Below is a small trained network, with its code and all its weights. Each question gives an input and a class and asks what happens when units are switched off, that is, made to give their printed mean instead of their output.

import numpy as np


def w(rows, s, z=0):
    codes = np.array(rows[::2]) - 128.0
    scale = np.full(codes.shape[1], s)
    scale[-1] = z or s
    return codes * scale


def norm(h):
    return h / np.sqrt((h * h).mean(-1, keepdims=True) + 1e-5)


def f(y):
    return np.maximum(y, 0)


def log_softmax(a):
    a = a - a.max(-1, keepdims=True)
    return a - np.log(np.exp(a).sum(-1, keepdims=True))


def net(x, mask):
    res = np.array(x, float).reshape(1, 5) / 4 @ E
    u = 0
    for l in range(3):
        y = f(norm(res) @ A[l][:, :-1].T + A[l][:, -1])
        res = res + np.where(mask[u : u + 4], y, B[l][:, -1]) @ B[l][:, :-1]
        u += 4
    return log_softmax(norm(res)[-1] @ U[:, :-1].T + U[:, -1])


A, B = {}, {}
E = w([
[61,119,145,171,71,49,153,198,37,191],'x0',
[77,204,104,40,181,130,132,141,90,172],'x1',
[155,125,44,149,84,4,96,58,176,142],'x2',
[48,98,59,41,174,123,101,176,101,76],'x3',
[9,141,182,35,149,167,163,187,57,71],'x4',
],0.003)
A[0] = w([
[123,76,173,221,85,134,155,133,108,108,2],'L0N0',
[105,146,181,144,148,178,117,177,68,139,78],'L0N1',
[72,112,95,126,126,2,140,187,60,168,90],'L0N2',
[149,115,131,162,107,156,130,89,139,138,47],'L0N3',
],0.0042,0.00098)
B[0] = w([
[156,88,121,187,42,77,69,112,180,88,196],'L0N0',
[129,115,213,63,114,52,247,133,99,168,200],'L0N1',
[3,58,11,71,23,90,69,178,36,162,252],'L0N2',
[172,72,157,116,167,83,160,187,145,98,172],'L0N3',
],0.0033,0.0037)
A[1] = w([
[114,162,98,77,124,50,113,106,152,133,52],'L1N0',
[150,120,52,88,234,171,67,110,182,41,64],'L1N1',
[133,253,90,99,132,62,132,72,132,230,3],'L1N2',
[188,139,65,184,136,62,69,53,190,133,79],'L1N3',
],0.0039,0.0014)
B[1] = w([
[112,157,101,141,135,136,179,63,79,169,178],'L1N0',
[53,96,69,104,85,196,28,196,128,113,230],'L1N1',
[159,162,115,201,186,50,181,33,57,192,176],'L1N2',
[187,122,235,106,157,66,252,146,139,160,253],'L1N3',
],0.0041,0.0037)
A[2] = w([
[97,180,182,249,61,118,110,175,70,203,51],'L2N0',
[124,107,22,19,171,96,92,60,209,56,207],'L2N1',
[93,169,73,151,151,209,1,165,164,104,3],'L2N2',
[37,178,109,24,190,196,122,115,84,101,156],'L2N3',
],0.0038,0.0029)
B[2] = w([
[106,83,21,107,110,149,2,80,189,20,189],'L2N0',
[89,85,55,224,29,140,60,155,58,193,243],'L2N1',
[95,173,35,121,164,202,80,91,140,33,163],'L2N2',
[237,212,210,126,218,144,200,74,190,47,254],'L2N3',
],0.0039)
U = w([
[110,141,159,133,172,132,112,160,173,163,2],'0',
[189,195,125,159,192,77,180,60,125,210,152],'1',
[166,99,117,129,145,182,94,163,190,169,51],'2',
[104,152,60,93,173,254,55,125,158,40,109],'3',
[95,176,246,20,204,176,198,175,103,81,151],'4',
[35,94,44,133,50,72,83,151,59,175,170],'5',
[209,76,199,198,76,90,141,117,204,103,139],'6',
],0.0091,0.0073)

Each question gives the input, the list of numbers given to net, and the class t.
The units are the neurons (one row each of A and B). Each row of codes is followed by its name. A weight is (code - 128) times the scale printed after its matrix; where a second scale follows, it is the last column's (A, B and U).
mask holds one flag per neuron, layer by layer. A switched-off neuron (its flag False) gives its mean, the last column of its row in B, instead of its output. The means were averaged over made-up inputs and are rounded, as every weight is.
A unit's drop is (log p(t) with every unit on - log p(t) with that unit switched off) / (log p(t) with every unit on - log p(t) with every unit switched off).
The circuit of an input: a set's keep is (log p(t) with only the set's units on - log p(t) with every unit switched off) / (log p(t) with every unit on - log p(t) with every unit switched off). Starting from all 12 units, units are removed one at a time, each time the one whose removal leaves the highest keep (on an exact tie, the one counted first), for as long as the keep stays at least 0.8.
units of the circuit, in order: the units of the circuit, biggest drop first
top k neurons: the k neurons with the biggest drops, biggest first
top k neurons in layer l: the k neurons of layer l with the biggest drops, biggest first
drop when u is switched off: that unit's drop, to one decimal
input [1,-5,1,-3,7], class 6: top 3 neurons : L0N2, L0N0, L2N1
input [1,3,2,4,-7], class 1: top 3 neurons in layer 1 : L1N3, L1N2, L1N1
input [3,-3,-8,-5,1], class 6: top 2 neurons in layer 2 : L2N0, L2N3
input [-1,7,2,-4,4], class 1: units of the circuit, in order : L1N2
input [-7,6,8,0,6], class 1: top 2 neurons : L2N3, L1N2
input [0,2,-2,6,0], class 4: top 3 neurons in layer 2 : L2N3, L2N0, L2N2
input [-5,-6,4,3,0], class 5: top 3 neurons : L1N1, L2N1, L2N3
input [2,0,0,2,4], class 4: top 2 neurons : L2N3, L2N1
input [-7,-7,8,0,5], class 5: top 3 neurons : L2N1, L1N1, L2N3
input [-2,1,2,2,2], class 3: drop when L2N3 is switched off : 0.3
input [-5,-3,8,-2,7], class 5: drop when L1N1 is switched off : 0.1
